Below are the code and all the weights of a small trained network. Each question names an input and a target symbol and asks about switching units off, where a switched-off unit gives its printed mean instead of its output.

import numpy as np


def w(rows, s, z=0):
    codes = np.array(rows[::2]) - 128.0
    scale = np.full(codes.shape[1], s)
    scale[-1] = z or s
    return codes * scale


def norm(h):
    return h / np.sqrt((h * h).mean(-1, keepdims=True) + 1e-5)


def f(y):
    return np.maximum(y, 0)


def softmax(a):
    e = np.exp(a - a.max(-1, keepdims=True))
    return e / e.sum(-1, keepdims=True)


def log_softmax(a):
    a = a - a.max(-1, keepdims=True)
    return a - np.log(np.exp(a).sum(-1, keepdims=True))


def net(x, mask):
    ids = ['ΛΣαβγζθξτψ'.index(c) for c in x.split()]
    T = len(ids)
    res = E[ids] + P[:T]
    r = norm(res)
    for j in range(3):
        rows = slice(2 * j, 2 * j + 2)
        q, k, v = (r @ M[0][rows].T for M in (Q, K, V))
        z = softmax(np.where(np.tri(T) > 0, q @ k.T / 2**0.5, -1e9)) @ v
        o = O[0][rows]
        res = res + np.where(mask[j], z, o[:, -1]) @ o[:, :-1]
    y = f(norm(res) @ A[0][:, :-1].T + A[0][:, -1])
    res = res + np.where(mask[3:15], y, B[0][:, -1]) @ B[0][:, :-1]
    return log_softmax(norm(res)[-1] @ U[:, :-1].T + U[:, -1])


Q, K, V, O, A, B = {}, {}, {}, {}, {}, {}
E = w([
[130,110,134,80,168,163,133,125,189,96,138,197],'Λ',
[139,132,144,185,162,170,179,170,123,131,176,90],'Σ',
[155,118,141,123,81,113,173,140,164,175,100,196],'α',
[91,167,160,152,208,169,148,131,136,87,78,133],'β',
[91,102,187,81,113,211,166,109,155,155,131,128],'γ',
[177,115,147,95,184,7,107,82,118,111,127,23],'ζ',
[135,133,186,184,108,209,177,105,149,129,36,141],'θ',
[124,138,138,108,134,107,115,101,174,162,78,222],'ξ',
[116,145,147,209,107,190,174,124,98,187,96,130],'τ',
[130,116,127,143,154,193,79,61,116,185,178,88],'ψ',
],0.016)
P = w([
[212,109,143,114,206,132,133,170,47,189,95,148],'0',
[105,173,86,154,121,104,145,85,138,39,183,156],'1',
[191,158,156,126,144,106,159,200,186,175,84,113],'2',
[102,50,81,189,102,107,102,165,85,94,148,127],'3',
[142,140,160,122,117,135,133,172,191,158,138,102],'4',
[100,120,41,139,157,115,195,78,147,125,146,134],'5',
[147,160,125,135,110,154,90,161,186,124,138,64],'6',
[107,3,54,164,110,130,141,160,107,100,131,133],'7',
],0.016)
Q[0] = w([
[153,84,17,130,202,131,201,92,104,215,94,89],'H0',
[135,254,155,93,165,155,138,67,182,171,203,106],'H0',
[106,71,66,163,191,171,175,90,176,200,104,93],'H1',
[129,223,148,104,107,144,159,125,164,133,144,137],'H1',
[118,251,245,143,117,125,44,145,116,103,140,158],'H2',
[147,235,136,95,134,129,216,61,153,126,139,139],'H2',
],0.0088)
K[0] = w([
[77,54,52,180,114,103,99,102,125,110,126,103],'H0',
[154,152,175,117,118,153,8,218,106,133,139,100],'H0',
[82,94,58,138,107,159,126,126,128,106,122,125],'H1',
[137,149,225,153,98,158,67,203,152,164,141,143],'H1',
[199,175,203,125,140,138,102,140,136,144,149,122],'H2',
[112,110,198,125,94,118,73,213,110,112,116,141],'H2',
],0.011)
V[0] = w([
[145,138,102,250,92,94,200,82,132,168,72,193],'H0',
[115,109,160,114,122,254,177,76,108,43,51,100],'H0',
[89,160,163,135,145,72,178,140,130,116,124,71],'H1',
[113,182,162,132,127,182,108,210,159,170,147,164],'H1',
[127,87,166,119,75,156,180,149,132,165,216,86],'H2',
[48,163,120,140,147,159,68,61,56,196,174,124],'H2',
],0.0092)
O[0] = w([
[143,209,111,160,150,100,12,79,114,128,180,52,148],'H0',
[171,35,206,105,164,95,129,56,174,125,178,154,131],'H0',
[30,144,141,170,164,233,198,64,171,115,187,135,169],'H1',
[156,124,138,196,254,138,134,107,103,202,84,52,5],'H1',
[191,197,225,177,134,65,118,187,134,82,182,188,83],'H2',
[117,79,38,169,42,23,214,70,137,73,8,103,55],'H2',
],0.0086,0.0027)
A[0] = w([
[126,155,102,163,84,72,126,111,79,43,186,185,135],'N0',
[26,157,80,120,82,173,131,122,70,82,136,211,1],'N1',
[200,183,143,50,83,180,170,155,191,159,100,71,149],'N2',
[77,161,90,178,95,163,169,101,128,69,110,220,126],'N3',
[160,73,85,98,178,69,103,132,108,110,158,101,158],'N4',
[158,24,136,136,93,55,189,44,134,86,63,232,105],'N5',
[60,161,117,69,51,121,97,153,117,42,178,152,113],'N6',
[157,196,132,156,201,63,158,186,120,184,56,47,15],'N7',
[186,81,160,100,226,10,84,72,23,134,104,119,115],'N8',
[188,82,162,91,234,116,152,189,35,189,80,84,131],'N9',
[215,67,194,169,1,118,73,88,109,155,85,62,200],'N10',
[189,100,162,175,146,253,131,196,55,235,158,229,73],'N11',
],0.0083,0.0054)
B[0] = w([
[108,59,174,185,182,65,117,141,172,183,32,184,199],'N0',
[149,45,134,126,37,89,133,185,170,31,136,249,178],'N1',
[90,168,146,199,170,60,71,107,39,96,182,132,227],'N2',
[64,93,123,100,67,62,82,187,145,164,183,168,193],'N3',
[79,121,174,105,125,153,168,131,156,203,65,167,196],'N4',
[152,136,98,130,184,138,153,158,72,136,181,9,210],'N5',
[144,216,140,150,144,221,118,174,87,130,119,116,211],'N6',
[102,6,150,39,130,178,143,114,159,122,102,179,198],'N7',
[224,123,67,107,23,233,188,134,67,138,110,181,208],'N8',
[158,110,134,143,116,218,197,79,253,209,2,215,255],'N9',
[97,225,171,102,167,103,133,134,156,102,140,152,208],'N10',
[146,62,137,74,115,195,173,122,203,192,35,136,237],'N11',
],0.0091,0.0088)
U = w([
[167,104,148,32,104,196,173,165,125,176,15,98,112],'Λ',
[73,126,214,138,238,55,92,145,185,162,109,170,87],'Σ',
[184,232,138,132,179,143,87,185,92,118,162,79,254],'α',
[69,79,74,97,137,162,194,27,88,86,186,84,131],'β',
[253,83,157,138,181,112,191,168,41,99,192,148,107],'γ',
[106,108,105,109,59,126,140,165,140,74,175,197,152],'ζ',
[219,111,139,100,127,138,107,27,72,89,232,193,139],'θ',
[81,171,47,73,111,142,64,87,100,121,56,79,123],'ξ',
[162,149,88,215,111,72,101,14,107,102,98,189,101],'τ',
[124,98,77,144,137,33,158,158,115,130,70,53,159],'ψ',
],0.0076,0.0053)

Each question gives the input, a string of symbols that net reads in full, and the target symbol t.
The units are the heads (2 rows each of Q, K, V and O) and the neurons (one row each of A and B). Each row of codes is followed by its name. A weight is (code - 128) times the scale printed after its matrix; where a second scale follows, it is the last column's (O, A, B and U).
mask holds one flag per unit, heads first, then neurons. A switched-off unit (its flag False) gives its mean, the last column of its rows in O or B, instead of its output. The means were averaged over made-up inputs and are rounded, as every weight is.
A unit's drop is (log p(t) with every unit on - log p(t) with that unit switched off) / (log p(t) with every unit on - log p(t) with every unit switched off).
The circuit of an input: a set's keep is (log p(t) with only the set's units on - log p(t) with every unit switched off) / (log p(t) with every unit on - log p(t) with every unit switched off). Starting from the 12 units with the biggest drops (on a tie, the unit counted first), units are removed one at a time, each time the one whose removal leaves the highest keep (on an exact tie, the one counted first), for as long as the keep stays at least 0.8.
units of the circuit, in order: the units of the circuit, biggest drop first
unit that matters most: the unit with the biggest drop
k most important neurons: the k neurons with the biggest drops, biggest first
heads that matter: for each layer, one digit per head in row order, 1 if its drop is at least 0.15 and else 0, layers parted by /
input ζ θ ξ ζ ζ θ γ α, target θ: units of the circuit, in order => H0
input θ ζ α Σ ζ ξ, target Σ: units of the circuit, in order => H2, N8
input ξ β ζ ψ Λ β ζ, target Σ: 3 most important neurons => N2, N8, N11
input Σ ψ θ α, target ψ: units of the circuit, in order => H2, N5
input θ β ξ ζ, target β: units of the circuit, in order => H2, H1, H0
input ζ β ψ β, target β: heads that matter => 101
input ζ ψ θ ζ ζ γ Λ ψ, target γ: 3 most important neurons => N5, N8, N9
input ψ ζ ζ ψ γ α τ α, target α: heads that matter => 100
input τ θ ζ γ ψ Σ, target γ: units of the circuit, in order => H0, H2, N5
input τ ζ ζ ψ ψ, target Σ: heads that matter => 100
input θ ψ θ ζ α ζ, target ζ: heads that matter => 110
input β ζ ψ ψ ψ, target α: heads that matter => 011
input ζ ψ ψ ψ ψ, target α: heads that matter => 001
input θ τ ζ ζ, target τ: units of the circuit, in order => H0, H2
input β ψ ζ τ θ γ, target τ: unit that matters most => H0
input Σ ζ ζ, target Σ: 3 most important neurons => N2, N8, N7
input ζ τ α ζ ψ ξ ζ θ, target ξ: heads that matter => 101
input ζ ξ τ ζ, target ξ: units of the circuit, in order => H2, H0
input γ ζ ζ θ τ ζ, target θ: units of the circuit, in order => H0, N8
input ζ Σ ζ ξ, target Σ: unit that matters most => N0
input ψ Σ β β, target Σ: heads that matter => 101
input β γ ψ ζ, target γ: heads that matter => 100
input α ψ ψ ζ ψ ζ, target ζ: heads that matter => 110
input ζ ζ τ Λ Λ ζ ζ α, target ζ: heads that matter => 010
input ξ θ ψ α ζ Λ θ, target Σ: units of the circuit, in order => N2, N8
input ζ ξ ψ θ γ γ ζ β, target γ: units of the circuit, in order => H0, N5, H2
input ξ Σ β ζ τ Λ, target ζ: heads that matter => 000
input ψ τ ψ ψ ζ γ, target ψ: heads that matter => 001
